[120 143 146  66 122 125 158 169 114 149 115 135]  K42
[144 130 129  66 101 127 106 181 117 124 149 160]  K229
[139 159 150  66 134 158 158 110 162 126 136  95]  K330
[122 144 127  66 131 157 158 102 162 113 100  88]  K265
[130 112 124  66 115 137 161 197 157 107 155  76]  K728
[157 113 128  66 109 148 158 179 130 116 144  80]  K208
[131 130 150  66 119 154 158 163 133 125 170  91]  K939
[134 160 124  66 180 154 158 102 144 106 102  95]  K622
[160 132 159  66 105 142 158 172 111 132 154  98]  K133
[158 132 159  66 105 142 158 160 127  97 143  98]  K834
common K834 K728: 	[66]
q: [157 113 128  66 109 148 158 179 130 116 144  80]	K208
common K728 K133: 	[66]
q: [122 144 127  66 131 157 158 102 162 113 100  88]	K265

[ 94 148 133 147 112 124 144  93 153 109 121 147 119 128 155 127 152 147
 144 132 142 120 126 121 158 144 100 119 113 132 143 122  97  99 136 131
 148 143 129  96 158 110 132 126 151 144]  K65
[124 160 130 165  89 121 169 118 148 122 138 165 118 120 147  99 166 157
 166 101 143 133 103 120 138 121  96 108 100 120 102 100 134 106 171 133
 156 168 141 110 162 125  97 117 167 157]  K229
[135 123 121 127 128 128 125 135 119 126 129 125 128 126 121 126 124 128
 124 123 117 128 127 121 121 125 132 122 124 122 123 126 134 132 125 125
 122 122 125 135 121 128 125 121 124 122]  K330
[114 114 155  94 158  96 101 118 131 151  84 116  98 166 135 172 105  87
 112 171 136  87 172 160 146 105 144 164 165 164 168 159 102 141  97  82
 125  97 148 126 110 142 151 159 108 128]  K133
[173 103  85 127 142 168 115 174  84 110 167 100 171  90  93 105 109 142
 107  99  86 167 103  91  86 111 162  99 110  85  97 122 173 154 107 133
  94 103  88 171 101 120 130  90 105  96]  K208
[119 148 128 153  91 121 154 114 144 122 135 155 118 120 138 103 154 147
 152 105 136 131 106 121 133 155  95 113 106 122 107 103 127 106 165 159
 146 165 138 109 152 125  99 121 156 144]  K265
[165 100  73 127 134 188 108 122  82  83 181  88 188  67 132  91 103 149
  92  86  80 183  86  79  74 103 155  92 103  65  88 106 168 137 104 140
  87 103  71 167  98  95 124  83  98  80]  K42
q: [135 123 121 127 128 128 125 135 119 126 129 125 128 126 121 126 124 128
 124 123 117 128 127 121 121 125 132 122 124 122 123 126 134 132 125 125
 122 122 125 135 121 128 125 121 124 122]	K330
q: [165 100  73 127 134 188 108 122  82  83 181  88 188  67 132  91 103 149
  92  86  80 183  86  79  74 103 155  92 103  65  88 106 168 137 104 140
  87 103  71 167  98  95 124  83  98  80]	K42

[112 138 110 143 166 153 158  95 150 148 159 128 140  76 152 122 162  81
  83 111 142 165  85 176  91 126] -> K834
[116 112 122 125 133 135 144 132 143 107 111 121 117 137 105 116 126 144
 131 138 119 141 146 128 132 111] -> K42
[125 134 128 150 139 131 152 112 149 114 134 132 131 112 116 107 142 117
 133 112 133 149 105 151 124 129] -> K133
[118 161 104 112 140 127 150 121 127 137 159 124 147 109 135 122 144 113
 136 110 157 148  89 158 122 128] -> K208
[118 161 104 166 140 127 150 121 127 137 159 124 147 109 135 122 144 113
 136 110 157 148  89 123 141 122] -> K939
[135 149 128 157 113 121 111 118 119 118 149 133 143 127 123 109 166 113
 126 118 143 114 120 180 109 136] -> K879
q: [118 161 104 112 140 127 150 121 127 137 159 124 147 109 135 122 144 113
 136 110 157 148  89 158 122 128]	K208
q: [135 149 128 157 113 121 111 118 119 118 149 133 143 127 123 109 166 113
 126 118 143 114 120 180 109 136]	K879

[165 134 146  98 105 151  71 161  86 142 152 128 123 134 141 145 139 126
  96 125 176 133 169 132 164] = K330
[122  77 136 103 125 146 106 151 109 166 131 120 141 125 122 162 102 103
 144 157 107 113 155 119 145] = K879
[ 96 115 114 151 146 111 173 103 159 122 132 125 134 123 119 119 116 127
 157 105  85 121  98 123 101] = K42
[125 179 119 146 130 117 154 108 161 105 132 145 123 129 124  91 152 140
 121 102 133 143  91 147 102] = K229
q: [125 179 119 146 130 117 154 108 161 105 132 145 123 129 124  91 152 140
 121 102 133 143  91 147 102]	K229
q: [ 96 115 114 151 146 111 173 103 159 122 132 125 134 123 119 119 116 127
 157 105  85 121  98 123 101]	K42

[158 140 117 116] = K229
[158 140 127 116] = K834
[158 140 157 140] = K939
q: [158 140 157 140]	K939

[108 165 119 104 125 132 131 148 118  93 144 142 132 125 117 120 128 125
 119 120 108 136 121 150  91 147 148 132 123 129 114  94 109 136 133 123
 190 124 133 125 140 146 112 122 122 118 140 124 156 153 126 123 122 111] = K834
[115 162 117 106 115 135 127 127 103  96 143 153 125 129 157 133 123 129
 116 116 114 137 139 151  92 153 130 113 119 130 108  93 118 142 132 110
 175 139 132 123 122 140 105 129 124 121 136 125 147 106 122 123 120 140] = K622
[111 116 121 127 134 155 121 145 109 105 129  90 141 129 130 114 116 139
 115 145 156 142 174 136 110 149 161 123 129 131 111 150 136 122 150 132
 111 106 127 150 123 119 139 126 137 118 136 126  95 136 130 131 146 119] = K229
[108 165 119 104 125 132 131 148  94  93 144 142 132 134 134 120 136 125
 119 120 128 136 121 150  91 147 136 132 123 129 114  94 109 136 133 123
 190 124 133 125 116 146 112 122 122 118 140 124 144 117 126 123 122 111] = K879
[111 116 129 127 134 155 121 145 109 105 129  90 141 129 130 114 116 139
 115 145 156 142 174 136 110 139 161 123 129 131 146  98 128 123 151 148
 131 105 123 113 110 131 106 121 121 122 145 140 122 120 147 123 127  94] = K65
[135 109 150 142 156 122 132 109 177 151 119 132 131 142 110 140 145 129
 138 134 112 104 107 125 128 119 119 147 151 131 113 130 134 146 128  95
 101 148 120 131 137 105 164 151 114 128 130 135 175 133 124 146 122 149] = K728
[108 165 119 104 125 132 131 148  94  93 144 142 132 125 117 120 136 125
 119 113 108 136 121 150  91 147 136 132 123 129 114  94 109 136 133 123
 190 124 133 125 116 146 133 122 122 118 140 124 156 153 126 123 122 111] = K330
q: [108 165 119 104 125 132 131 148 118  93 144 142 132 125 117 120 128 125
 119 120 108 136 121 150  91 147 148 132 123 129 114  94 109 136 133 123
 190 124 133 125 140 146 112 122 122 118 140 124 156 153 126 123 122 111]	K834
q: [135 109 150 142 156 122 132 109 177 151 119 132 131 142 110 140 145 129
 138 134 112 104 107 125 128 119 119 147 151 131 113 130 134 146 128  95
 101 148 120 131 137 105 164 151 114 128 130 135 175 133 124 146 122 149]	K728
q: [108 165 119 104 125 132 131 148  94  93 144 142 132 125 117 120 136 125
 119 113 108 136 121 150  91 147 136 132 123 129 114  94 109 136 133 123
 190 124 133 125 116 146 133 122 122 118 140 124 156 153 126 123 122 111]	K330
q: [115 162 117 106 115 135 127 127 103  96 143 153 125 129 157 133 123 129
 116 116 114 137 139 151  92 153 130 113 119 130 108  93 118 142 132 110
 175 139 132 123 122 140 105 129 124 121 136 125 147 106 122 123 120 140]	K622
q: [111 116 121 127 134 155 121 145 109 105 129  90 141 129 130 114 116 139
 115 145 156 142 174 136 110 149 161 123 129 131 111 150 136 122 150 132
 111 106 127 150 123 119 139 126 137 118 136 126  95 136 130 131 146 119]	K229

[147  60 103  78] -> K728
[148  84  77 104] -> K133
[103 147 127 146] -> K65
q: [148  84  77 104]	K133
q: [103 147 127 146]	K65

[127 136 148 167 137 148 136] -> K939
[116 137 146 138 124 148 149] -> K265
[118 161 138 136 135 134 141] -> K208
[148 175 148 137 149  97 152] -> K728
[149 128 134 130 124 130 118] -> K879
[154 175 100 149 173  93 135] -> K330
[132 124 132 131 137 121 110] -> K622
common K622 K939: 	[137]
common K728 K622: 	[137]
common K879 K622: 	[124]
common K622 K879: 	[124]
q: [116 137 146 138 124 148 149]	K265
q: [132 124 132 131 137 121 110]	K622
q: [127 136 148 167 137 148 136]	K939

[104 137  77 134 177 104  83 148  97 145] -> K879
[104 137  77 134 104 146  83 148 127 106] -> K133
[ 96 148 182 144 147 100 151  94  99 145] -> K622
common K133 K622: 	[148]
common K622 K133: 	[148]
q: [104 137  77 134 177 104  83 148  97 145]	K879

